Both labels of each row:
[  9  35  -1   3 -10  -7   1   0  26   2   3  25  -3 -13  15  -5 -10   2
  -8 -14   3 -31  13   4 -15   4   1   3] => BD <57>
[  3  35  -2  -7   0  -2   3   2  22   3  -3  11  -7   3  25 -14 -15   3
  14   1   1 -16  12  -5 -16  15   0  -2] => JM <50>
[  8  36   5   6   8  -1   9   6  32  -2  -2  10  -6   2   4  -9  -7   0
  11  -4  -7 -45  -3   7  -7  -1   4   6] => QR <50>
[  4 -10   8  23 -15  -6 -13  -2  11  12  45  -2   4 -15  32  -3  13  16
   1 -12  -7  -6  -1  -2  -9  -5  -7   7] => BD <50>
[  2   2  -1   7  -8   7  -7   3 -13   1  -5  -7   4   3  -2  -1 -18   3
 -15   0   0  -6   9  -2 -10  -2  -1  -7] => QR <49>
[  2  31   8  -9  -3   5   7   3  21  10   1  -2  14   1   2 -10   1   5
  14   8   3 -15   4   2  -3   2  -9  -3] => QR <53>
[  7  33  -4  -2   4 -11   7   0  -7   5  -6  -4  -1  -1  -3   7  -8   1
   9  -7   0 -13   2   8   5  -2   0 -12] => QR <57>
[ 14  56  -1   1  -6 -11  16   1  28   1 -20   3 -10  14  -1   0   0   1
  -3   1   6 -25   3   1  -8   9   0  -2] => DG <50>
[  1   0   7  -4  -2  -9   0  -3   1   0 -16  -9 -10  -1   0  -2 -13   5
 -23   5   1 -19  11   2   4  -3   2  -5] => QR <49>
[ -1  45  -2  22  -3   3  15  -3   8  -6 -26   1   4  -3  -1   6   7  -9
  23  -7  -6 -29 -10   2  -1  13   2   2] => Rd <50>
[ 13   7 -12 -11 -14  -2  10  -3  36  -2   3   3 -13   1   4  -1  -5  -3
 -10   5   5 -18   9  -4  -6  -4  -6   2] => BD <50>
[  9  57   1  10   7  -1 -12   6   8   0   0  -2  -2  -5   9  -8 -11  10
   2   1   4 -27  -1  -3  -9   7   9   1] => JM <57>
[ 19  55   5   8   5  -5  12 -12  12  -6 -15   3  -7  -7  -4  -3  -4  -6
  -1  -3  -5 -35  -8   0  -7   6   8   5] => JM <57>
[ -7  46   1 -10  -9  -3   4  -2  11   5   1   7  -5   0   1   6 -10  12
  23   1  -9 -23  12   7  -9  -8  11  -2] => QR <57>
[ 10  44   2   1   0  -1  11   2  31  -3  -7   6   4  -2   3  -6 -11   0
  11  -9   1 -18   7   1 -15   2   2   3] => JM <50>
[ 11  42  -7 -18  -9  -3   9   1   6  -1 -16   4  -2 -19 -11   1  -9   0
   5   0   0 -24   6  -4   0   5   6  -1] => QR <57>
[ 13  -3   3  16  -8 -12   2   0  15   0  -5   5  -4  -8   6  -4 -11  -9
 -34   4  -3 -16  -5  -1   5   2   3  -3] => BD <49>
[  5  33  -2 -23   2   3   0   1  16  -2  24   7 -18  19   4 -19 -11   2
  30   0   2   8   4  -2  10   3   3   5] => Rd <50>
[ 12  28   1 -14  -1   1  13   6  24   4 -12  -2  -3  -2   3  -2  16  -5
  -7   3  -6 -18   0  -6   0  20   1   4] => BD <57>
[ -5   2   6  15 -13  -4  -5  -1  -7   2  -3  -3   1  -5   0   1  -5   2
 -14  -4  -3 -22   4   3   3   1  -4  -5] => QR <49>
[ -2  33  -3   8   6   4  -1   4  -2  -2  -5  -3  14   4  -3  34   7   8
  23 -10   2 -21   2  -4 -10   4  -4 -11] => QR <53>
[  8  33  -2 -27  -7  -7  16  -3  68   2   3   2 -18  -2  11 -14 -10   2
  10  -6   0 -38  28  -2 -20  -7   8  -5] => BD <50>
[  0  18   4  13 -14   0 -23   4   6   3  -5 -33   4   6   6 -19  -9  -2
   5  -7   1 -13 -21   3  -3  -6  -4  10] => QR <50>
[ 11  53  -2  20 -10  -5  25  10  22  10 -10  -3  -1  -6   8   1  -6  -1
   5   1  -2 -41  -3   5  -8   0   6   6] => QR <50>
[ 17  38   3  18   0   1   3   7  17  11  -6   2  -3   5  27  -7   1  -7
   4  -3   3 -17  -1   1 -14  -2   6   8] => JM <50>
[ 11  60  -4  -7   5  -5  17   6  11  -8 -23  -1  -6   7  -1  -5  -2  -7
   8   6  -1 -20  -1  -3  -8   4   6  -8] => DG <57>
[-24  66   0  10 -13   0  12  41  16  -1   4  17  -7  -1   6 -12 -19   5
  12  -1  -2 -29   7  11 -17   2   2   5] => QR <50>
[  4  17   2  31 -15   0  16  10  38  -3   6   1 -11  10  18  -2 -13   9
  19  -8  -7 -37  11  -1 -11  -5  -4  -4] => JM <50>
[  2  34   2  11   4   2   7   9   5   4 -29  -1 -10  13   8  -5  -5  -6
  -7  -1  -7 -26  -2   9   2   6   7  -3] => QR <53>
[ 13  31  -7  12   3   1  13  -2  27  -4 -18   1  -1   6  -6  -3   1   1
  13  -5  -5 -24   3  -5  -7  -1  -1   4] => QR <50>
[  7  -2   2  16  -9   6   4   6  28   7  -1  -2   2  -4   4  -6   2   1
  13  -3 -11 -31   0   2  -7  -2  -3  10] => Rd <50>
[  6  13   0   8  -8   0  12   8  24  -7  -7   3  -2  13   8  -2  -4   8
  -6  -6  -4 -34   7   5   4   3   4  -4] => Rd <50>
[ 13  53  -9   3  -1   9  13  -5   5 -15 -24  -2   3   1  -5  -2  12 -10
   0  11  -3 -25   1   0 -11  11   3   5] => JM <57>
[  3  10   5  26 -11  -1  -5   3  14  -1  -4  -3   2  -5   9  -8  -5   2
 -25   2   1 -19  12   0  -3  14   1  -6] => QR <49>
[ 16  23  -2   8   2  -1  11   8  16   2 -27  -6  -1   2  -8  -6 -18   4
  14  -5 -31 -31   0  -4  -3  -1   4  -6] => QR <50>
[ 10  59   6  58 -23  14  14  18  16   4  -4  -2  -6  -2  13   5  -1  -1
   6   4 -15 -47   8  28 -26   9 -10   4] => DG <50>
[  5  37   2  -8  -6  -3  -1   5  24  -5   2  21 -12  -8   5   0  13  12
   2  -2   6 -20  15   5 -15   2  -2   5] => JM <57>
[ 22  56  -3  16 -12   3   0  13  30   2 -19   5  -2  -6   3  -1  -2  -1
   0  -2   2 -36   4   1  -7  15   2  10] => Rd <57>
[  8  57   0  -6  -2   3  10  17  22  -5  -2   4  -7  -1  -2   3   8  -7
  12   4   6 -18   4  -6  -2   1   6  -4] => JM <57>
[  1  43   2   1  -7   6  -2   3  12   1  -4  -2   1   3   5  -7  -3  13
  16 -16   7 -12   2  -6  -5   4   4   2] => QR <57>
[  0   2  -1   2   5  -1   1  -8  20  -6 -13   3  -8   8   7   2 -14  -2
 -10   7   4 -11  12  -7   0   8  -4  -7] => JM <49>
[  7   6  -5   2   0   3   5  -3  13  -4  -2  -5  -3   2   8 -14  -7   6
   2 -13  -7 -13   8   0  -6  -6   0   9] => Rd <50>
[ 11  -7  -4  27  -1   6  17   6   0  -9 -19   8   0  11   0   4   0  -3
  10   1   2   1 -14   3  -2   5   9  13] => JM <50>
[  5  35  -3  17 -14   4   2  -2  19   0  20   2  -1 -12  -7   6  -1  -5
  15  -1  -1 -24   9   2  -5   7  -1   8] => Rd <57>
[  7  -1   2  21 -15   1   4   5  38   7  10   1  -6  -2   1   2  14   5
  -3  -2  12 -21  -3   0  -9  -3  -6  10] => BD <50>
[ 13  10  -9   5  41 -10  10   7  23   6  -7  -3   1  -1  15   7  -2 -14
  17  -2 -38  -9  -4  -1 -12   7   7  12] => BD <50>
[ 10  28  -3 -27  -4  -2  -2   5  24 -12  -5   0   1   8  -3   5   0   2
  15  -4   7  -9  11  -1 -10  -2  18   0] => JM <57>
[ -6  19  -6  17  -1   5   5   1   7  -1  -4  -8   1   2   3   0  -7   6
  14   0   0 -16  -6   8 -12   5  21   3] => QR <50>
[ 34  41   1  12  -9   0  15   0  26  -3  -7   1   0  -8   3  -1  -3  -2
  12 -11  -5 -22   9   1 -13  -2   6  -1] => Rd <50>

Both labels of each row:
[ -7  -3   0  -8  25   4  -1   5   2  15 -10 -13  -4   6   4  10  -2 -10
  -6   0  -3  13  -4   4  26   5 -11   4] => Sf [13]
[ -5  -6   2  -1   7   4  -5   2   7   9  -2  -8  -6   7  -6  12   8 -16
   3  -5   3   6  -1   2  14   5  -4   0] => TG [13]
[ -8  -9   0  -4  13   5   1   4   3  13  -7  -6  -5   0   4   9   5 -10
   0  -1   3   9  -7   6  27  10  -8   3] => Sf [13]
[ -5  -7   4  -1  21   6   5  -2   3  20 -10  -6  -3  -3  -2   9   7 -10
  -2   6   0  16  -8  18  12  13 -12   5] => Sf [13]
[ -9   2   3   0   2   7  -6   0   2   9   0  -8  -4   4 -12   6   9 -11
   0  -2  -2   1  -3   1  17   4  -5   3] => TG [13]
[ -1  -3  -7  -4  18  -3  -6   7   2  15  -9  -8  -3   5  -8  13   1 -15
  -9   7   4  47  -6  16   5  13  -5   2] => Sf [14]
[-10 -10   4  -1  17   7   0   1   4  15  -7  -6  -4   3  -4  14   6 -12
   5  -1   5  12  -7  13  24  14 -11   4] => Sf [13]
[ -6   0   3  -2   3   2  -9   2   5   9  -1 -13  -7   6 -26   5   7 -14
  -7   3 -10   0   2   9   5   5  -3   0] => TG [13]
[-6  8  3  2 12  5  4 -1  8 13 -3 -9  2 -1 -4  7  7 -8  1  3 -9  9 -3  3
 16  6 -9  1] => Sf [13]
[-12 -18   3  -5  18   7   5   5   5  17  -3  -9  -7   5   4  12   7 -13
   9  -6   4  10  -7   1  36   9  -9   1] => Sf [14]
[ -6   3   4  -6   9  -2  -6   6   4   8  -1  -8  -3   4 -13   9   7 -15
   6  -6  -7   6   1   3  25   1  -4   2] => TG [13]
